Below is a small trained network, with its code and all its weights. Each question gives an input and a class and asks what happens when units are switched off, that is, made to give their printed mean instead of their output.

import numpy as np


def w(rows, s, z=0):
    codes = np.array(rows[::2]) - 128.0
    scale = np.full(codes.shape[1], s)
    scale[-1] = z or s
    return codes * scale


def norm(h):
    return h / np.sqrt((h * h).mean(-1, keepdims=True) + 1e-5)


def f(y):
    return np.maximum(y, 0)


def log_softmax(a):
    a = a - a.max(-1, keepdims=True)
    return a - np.log(np.exp(a).sum(-1, keepdims=True))


def net(x, mask):
    res = np.array(x, float).reshape(1, 5) / 4 @ E
    u = 0
    for l in range(4):
        y = f(norm(res) @ A[l][:, :-1].T + A[l][:, -1])
        res = res + np.where(mask[u : u + 8], y, B[l][:, -1]) @ B[l][:, :-1]
        u += 8
    return log_softmax(norm(res)[-1] @ U[:, :-1].T + U[:, -1])


A, B = {}, {}
E = w([
[92,2,165,164,112,132,223],'x0',
[188,171,122,102,86,79,152],'x1',
[85,139,103,184,103,138,197],'x2',
[150,133,92,213,115,97,122],'x3',
[79,156,182,114,169,88,131],'x4',
],0.0087)
A[0] = w([
[127,150,161,130,8,73,152,111],'0.n1',
[11,84,96,158,211,187,154,75],'0.n2',
[170,130,173,188,131,233,139,124],'0.n3',
[140,194,56,242,159,155,174,243],'0.n4',
[72,176,207,146,68,146,76,6],'0.n5',
[233,147,119,100,96,211,76,188],'0.n6',
[2,78,105,49,164,153,76,33],'0.n7',
[120,28,81,136,37,114,127,243],'0.n8',
],0.0064,0.0021)
B[0] = w([
[111,30,95,131,220,60,190,187],'0.n1',
[77,96,209,173,59,126,103,223],'0.n2',
[138,63,108,81,113,137,92,170],'0.n3',
[156,105,114,131,177,109,99,254],'0.n4',
[162,125,203,210,147,160,158,143],'0.n5',
[142,114,223,150,57,139,77,227],'0.n6',
[175,140,58,190,116,106,104,188],'0.n7',
[135,255,106,137,153,101,85,251],'0.n8',
],0.0068,0.0052)
A[1] = w([
[127,107,87,179,126,121,110,147],'1.n1',
[145,134,93,118,132,41,218,5],'1.n2',
[92,172,139,114,121,70,254,115],'1.n3',
[84,139,145,145,107,116,105,37],'1.n4',
[73,115,151,120,114,95,210,200],'1.n5',
[103,95,130,78,199,91,81,177],'1.n6',
[144,141,160,116,166,114,87,134],'1.n7',
[141,124,126,54,68,134,109,68],'1.n8',
],0.012,0.0022)
B[1] = w([
[103,134,89,130,52,70,99,235],'1.n1',
[151,194,96,94,12,176,127,249],'1.n2',
[120,105,163,46,145,156,155,253],'1.n3',
[98,163,116,86,188,101,122,170],'1.n4',
[135,230,196,120,121,48,116,255],'1.n5',
[45,84,122,109,134,188,254,201],'1.n6',
[128,101,72,140,157,119,155,213],'1.n7',
[185,31,144,88,138,169,99,198],'1.n8',
],0.0085,0.0056)
A[2] = w([
[150,105,84,170,187,70,96,220],'2.n1',
[13,63,176,122,106,129,82,197],'2.n2',
[87,208,125,194,240,82,110,134],'2.n3',
[82,189,247,98,212,151,83,100],'2.n4',
[83,130,71,90,254,102,145,57],'2.n5',
[64,182,86,95,208,158,105,6],'2.n6',
[108,112,136,102,196,139,52,49],'2.n7',
[92,83,72,183,97,92,100,155],'2.n8',
],0.0087,0.0016)
B[2] = w([
[127,92,104,131,25,175,216,195],'2.n1',
[8,129,142,127,181,139,34,255],'2.n2',
[171,226,87,114,170,116,192,208],'2.n3',
[160,167,57,242,102,51,82,224],'2.n4',
[157,104,121,169,128,185,254,172],'2.n5',
[138,130,111,164,142,192,213,168],'2.n6',
[221,175,104,131,153,236,97,173],'2.n7',
[126,174,22,81,83,137,129,230],'2.n8',
],0.0072,0.0055)
A[3] = w([
[67,102,97,96,146,232,129,198],'3.n1',
[187,187,188,89,106,194,81,179],'3.n2',
[51,77,103,213,207,48,252,250],'3.n3',
[173,90,53,152,66,145,152,70],'3.n4',
[183,104,165,85,120,47,175,69],'3.n5',
[152,150,136,41,76,155,130,125],'3.n6',
[131,219,121,119,129,111,105,121],'3.n7',
[244,104,153,76,254,171,58,96],'3.n8',
],0.0086,0.0021)
B[3] = w([
[71,99,126,134,153,148,143,213],'3.n1',
[38,55,121,56,178,145,192,240],'3.n2',
[219,148,213,156,143,102,88,255],'3.n3',
[199,102,157,138,136,51,91,244],'3.n4',
[6,123,62,27,127,172,181,193],'3.n5',
[137,191,144,121,116,167,168,253],'3.n6',
[116,58,195,181,179,136,88,221],'3.n7',
[225,2,147,64,94,199,90,228],'3.n8',
],0.0081,0.0053)
U = w([
[180,207,96,202,201,181,202,146],'0',
[73,199,229,180,152,12,71,153],'1',
[183,19,139,51,132,223,95,166],'2',
[91,67,221,158,209,170,178,3],'3',
[72,202,164,15,76,127,223,132],'4',
[190,163,56,151,36,39,90,235],'5',
[1,102,83,166,124,177,35,127],'6',
],0.016,0.003)

Each question gives the input, the list of numbers given to net, and the class t.
The units are the neurons (one row each of A and B). Each row of codes is followed by its name. A weight is (code - 128) times the scale printed after its matrix; where a second scale follows, it is the last column's (A, B and U).
mask holds one flag per neuron, layer by layer. A switched-off neuron (its flag False) gives its mean, the last column of its row in B, instead of its output. The means were averaged over made-up inputs and are rounded, as every weight is.
A unit's drop is (log p(t) with every unit on - log p(t) with that unit switched off) / (log p(t) with every unit on - log p(t) with every unit switched off).
The circuit of an input: a set's keep is (log p(t) with only the set's units on - log p(t) with every unit switched off) / (log p(t) with every unit on - log p(t) with every unit switched off). Starting from the 12 units with the biggest drops (on a tie, the unit counted first), units are removed one at a time, each time the one whose removal leaves the highest keep (on an exact tie, the one counted first), for as long as the keep stays at least 0.8.
circuit, biggest first: the units of the circuit, biggest drop first
unit that matters most: the unit with the biggest drop
top k neurons: the k neurons with the biggest drops, biggest first
top k neurons in layer l: the k neurons of layer l with the biggest drops, biggest first
drop of u: that unit's drop, to one decimal
input [-4,3,-3,-7,7], class 0: top 2 neurons in layer 1 : 1.n6, 1.n7
input [-2,-5,-3,-2,2], class 0: unit that matters most : 1.n2
input [7,5,-4,-1,-7], class 4: circuit, biggest first : 3.n8, 3.n5
input [5,7,5,8,0], class 4: top 4 neurons : 1.n3, 2.n4, 0.n7, 3.n5
input [-8,5,-1,-3,6], class 0: top 2 neurons in layer 0 : 0.n3, 0.n5
input [-4,5,-2,3,-6], class 2: top 3 neurons : 0.n6, 1.n8, 2.n4
input [0,2,-4,-3,8], class 3: top 2 neurons : 1.n6, 0.n8
input [7,-8,1,-4,-1], class 1: top 2 neurons : 1.n5, 1.n2
input [-6,2,6,-3,-2], class 2: top 2 neurons : 0.n6, 0.n8
input [3,4,4,6,6], class 4: top 2 neurons : 1.n2, 1.n3
input [-2,5,3,0,-1], class 4: top 2 neurons : 0.n7, 2.n4
input [-1,2,-6,-1,8], class 3: top 3 neurons : 1.n6, 0.n8, 1.n5
input [4,1,7,-5,4], class 1: top 2 neurons : 0.n2, 2.n4
input [5,-6,-5,5,-7], class 6: unit that matters most : 2.n2
input [7,-2,8,-7,-7], class 1: top 2 neurons : 1.n5, 1.n2
input [7,6,8,7,2], class 4: top 2 neurons : 1.n3, 1.n2
input [1,-2,1,-2,-3], class 6: top 2 neurons : 0.n2, 1.n5
input [3,1,8,7,5], class 1: top 2 neurons in layer 3 : 3.n7, 3.n3
input [8,5,-1,6,-1], class 4: top 2 neurons in layer 1 : 1.n3, 1.n5
input [-2,-7,7,-8,-1], class 6: unit that matters most : 0.n7
input [-3,-4,-4,2,1], class 0: drop of 1.n2 : 0.1
input [-5,7,-2,-3,-7], class 2: drop of 2.n2 : 0.0
input [-1,5,1,6,4], class 4: drop of 0.n7 : 0.3
